Below are the code and all the weights of a small trained network. Each question names an input and a target symbol and asks about switching units off, where a switched-off unit gives its printed mean instead of its output.

import numpy as np


def w(rows, s, z=0):
    codes = np.array(rows[::2]) - 128.0
    scale = np.full(codes.shape[1], s)
    scale[-1] = z or s
    return codes * scale


def norm(h):
    return h / np.sqrt((h * h).mean(-1, keepdims=True) + 1e-5)


def f(y):
    return y / 2 * (1 + np.tanh(0.7978845608 * (y + 0.044715 * y**3)))


def softmax(a):
    e = np.exp(a - a.max(-1, keepdims=True))
    return e / e.sum(-1, keepdims=True)


def log_softmax(a):
    a = a - a.max(-1, keepdims=True)
    return a - np.log(np.exp(a).sum(-1, keepdims=True))


def net(x, mask):
    ids = ['βδζθλμξπτφω'.index(c) for c in x.split()]
    T = len(ids)
    res = E[ids] + P[:T]
    u = 0
    for l in range(3):
        r = norm(res)
        for j in range(2):
            rows = slice(2 * j, 2 * j + 2)
            q, k, v = (r @ M[l][rows].T for M in (Q, K, V))
            z = softmax(np.where(np.tri(T) > 0, q @ k.T / 2**0.5, -1e9)) @ v
            o = O[l][rows]
            res = res + np.where(mask[u + j], z, o[:, -1]) @ o[:, :-1]
        u += 2
        y = f(norm(res) @ A[l][:, :-1].T + A[l][:, -1])
        res = res + np.where(mask[u : u + 4], y, B[l][:, -1]) @ B[l][:, :-1]
        u += 4
    return log_softmax(norm(res)[-1] @ U[:, :-1].T + U[:, -1])


Q, K, V, O, A, B = {}, {}, {}, {}, {}, {}
E = w([
[168,184,160],'β',
[53,131,136],'δ',
[172,76,61],'ζ',
[194,108,109],'θ',
[95,166,85],'λ',
[172,169,191],'μ',
[108,110,175],'ξ',
[158,118,114],'π',
[200,86,250],'τ',
[227,47,209],'φ',
[95,65,170],'ω',
],0.017)
P = w([
[164,61,146],'0',
[130,173,254],'1',
[157,85,140],'2',
[126,110,157],'3',
[182,83,103],'4',
[163,110,126],'5',
[108,111,129],'6',
[117,184,188],'7',
[144,136,129],'8',
[135,136,123],'9',
[124,132,116],'10',
[123,175,163],'11',
],0.0089)
Q[0] = w([
[60,170,136],'0.h0',
[16,174,2],'0.h0',
[105,164,130],'0.h1',
[173,122,77],'0.h1',
],0.012)
K[0] = w([
[16,227,119],'0.h0',
[2,95,16],'0.h0',
[95,153,186],'0.h1',
[134,25,179],'0.h1',
],0.009)
V[0] = w([
[72,95,2],'0.h0',
[132,59,106],'0.h0',
[145,209,86],'0.h1',
[76,104,118],'0.h1',
],0.0073)
O[0] = w([
[73,248,216,1],'0.h0',
[200,193,232,100],'0.h0',
[169,63,3,118],'0.h1',
[147,93,205,92],'0.h1',
],0.0048,0.0063)
A[0] = w([
[191,169,171,127],'0.n0',
[156,254,56,146],'0.n1',
[151,134,9,7],'0.n2',
[178,164,50,95],'0.n3',
],0.0093,0.0015)
B[0] = w([
[222,108,43,219],'0.n0',
[10,163,144,254],'0.n1',
[229,158,127,202],'0.n2',
[117,221,173,230],'0.n3',
],0.011,0.0032)
Q[1] = w([
[56,180,153],'1.h0',
[66,2,181],'1.h0',
[14,73,117],'1.h1',
[145,176,29],'1.h1',
],0.018)
K[1] = w([
[2,192,161],'1.h0',
[13,27,180],'1.h0',
[32,170,120],'1.h1',
[164,136,47],'1.h1',
],0.018)
V[1] = w([
[174,160,176],'1.h0',
[180,253,119],'1.h0',
[95,148,194],'1.h1',
[155,81,142],'1.h1',
],0.016)
O[1] = w([
[137,138,52,225],'1.h0',
[2,75,104,254],'1.h0',
[242,77,113,49],'1.h1',
[89,77,31,206],'1.h1',
],0.0079,0.0047)
A[1] = w([
[102,55,85,8],'1.n0',
[140,188,66,2],'1.n1',
[117,165,4,244],'1.n2',
[96,219,98,176],'1.n3',
],0.018,0.00077)
B[1] = w([
[254,69,197,188],'1.n0',
[79,215,103,157],'1.n1',
[26,88,149,251],'1.n2',
[115,179,12,197],'1.n3',
],0.015,0.012)
Q[2] = w([
[118,125,7],'2.h0',
[151,8,125],'2.h0',
[169,140,207],'2.h1',
[29,83,175],'2.h1',
],0.018)
K[2] = w([
[79,127,8],'2.h0',
[150,46,33],'2.h0',
[199,114,214],'2.h1',
[128,2,128],'2.h1',
],0.015)
V[2] = w([
[88,143,72],'2.h0',
[82,229,196],'2.h0',
[137,177,7],'2.h1',
[229,175,157],'2.h1',
],0.012)
O[2] = w([
[179,102,192,171],'2.h0',
[159,34,72,98],'2.h0',
[177,248,239,108],'2.h1',
[164,137,15,1],'2.h1',
],0.011,0.0068)
A[2] = w([
[96,186,168,100],'2.n0',
[76,168,51,80],'2.n1',
[9,148,156,254],'2.n2',
[167,27,99,149],'2.n3',
],0.014,0.0026)
B[2] = w([
[164,206,121,152],'2.n0',
[122,124,204,146],'2.n1',
[222,135,79,249],'2.n2',
[76,109,250,160],'2.n3',
],0.015,0.014)
U = w([
[146,110,72,3],'β',
[63,30,141,165],'δ',
[88,176,246,97],'ζ',
[123,65,2,147],'θ',
[156,234,182,246],'λ',
[109,148,139,45],'μ',
[243,98,33,131],'ξ',
[31,186,49,149],'π',
[133,124,161,88],'τ',
[119,132,144,71],'φ',
[128,128,123,57],'ω',
],0.0099,0.0052)

Each question gives the input, a string of symbols that net reads in full, and the target symbol t.
The units are the heads (2 rows each of Q, K, V and O) and the neurons (one row each of A and B). Each row of codes is followed by its name. A weight is (code - 128) times the scale printed after its matrix; where a second scale follows, it is the last column's (O, A, B and U).
mask holds one flag per unit, layer by layer, with each layer's heads first. A switched-off unit (its flag False) gives its mean, the last column of its rows in O or B, instead of its output. The means were averaged over made-up inputs and are rounded, as every weight is.
A unit's drop is (log p(t) with every unit on - log p(t) with that unit switched off) / (log p(t) with every unit on - log p(t) with every unit switched off).
The circuit of an input: a set's keep is (log p(t) with only the set's units on - log p(t) with every unit switched off) / (log p(t) with every unit on - log p(t) with every unit switched off). Starting from the 12 units with the biggest drops (on a tie, the unit counted first), units are removed one at a time, each time the one whose removal leaves the highest keep (on an exact tie, the one counted first), for as long as the keep stays at least 0.8.
units of the circuit, in order: the units of the circuit, biggest drop first
k most important neurons: the k neurons with the biggest drops, biggest first
top k neurons in layer l: the k neurons of layer l with the biggest drops, biggest first
input μ ξ β ξ β, target θ: units of the circuit, in order	[1.n2, 2.n2, 2.n3]
input β ξ ζ π φ λ β β λ λ τ, target λ: units of the circuit, in order	[1.n2, 2.h1]
input λ ξ β ξ, target ξ: top neuron in layer 0	[0.n1]
input τ π τ ξ φ δ λ τ ζ, target δ: 2 most important neurons	[1.n2, 1.n3]
input ω π π θ τ λ ξ ξ τ, target ξ: units of the circuit, in order	[1.n2, 2.h1, 1.n3]
input π ζ θ ζ ω, target ξ: units of the circuit, in order	[1.h0, 2.h1]
input δ τ μ δ ζ ω θ δ β π φ τ, target δ: 4 most important neurons	[1.n3, 2.n3, 2.n2, 0.n0]
input ζ β μ ζ λ τ λ τ π ζ ζ, target π: 4 most important neurons	[1.n2, 0.n3, 0.n2, 1.n3]
input λ β μ β λ ω β φ, target λ: 4 most important neurons	[1.n2, 0.n1, 2.n2, 1.n0]
input β β λ θ ζ φ ζ β β β, target π: 2 most important neurons	[1.n2, 0.n3]
input β β β, target π: top 3 neurons in layer 0	[0.n3, 0.n2, 0.n1]
input ξ β λ λ ξ ξ, target ξ: 2 most important neurons	[1.n2, 0.n0]
input τ λ ζ λ φ μ, target δ: 2 most important neurons	[1.n3, 1.n2]
input β β ξ δ β τ β ζ λ ζ ζ, target π: 4 most important neurons	[1.n2, 0.n3, 0.n2, 1.n1]
input φ λ ξ ξ λ ξ β φ, target ξ: 3 most important neurons	[1.n2, 0.n2, 1.n3]
input ξ β λ β, target θ: top 2 neurons in layer 1	[1.n2, 1.n0]
input μ β ξ μ β β ξ φ, target ξ: 3 most important neurons	[1.n2, 1.n3, 1.n0]
input β λ τ, target λ: 4 most important neurons	[1.n2, 0.n1, 2.n2, 0.n0]
input λ λ β β ω λ π ξ λ λ β δ, target δ: top 3 neurons in layer 1	[1.n2, 1.n3, 1.n1]
input φ δ φ β β β ω β ζ, target δ: top neuron in layer 1	[1.n2]
input π β φ π τ μ ξ μ τ λ β δ, target δ: top 2 neurons in layer 2	[2.n3, 2.n2]
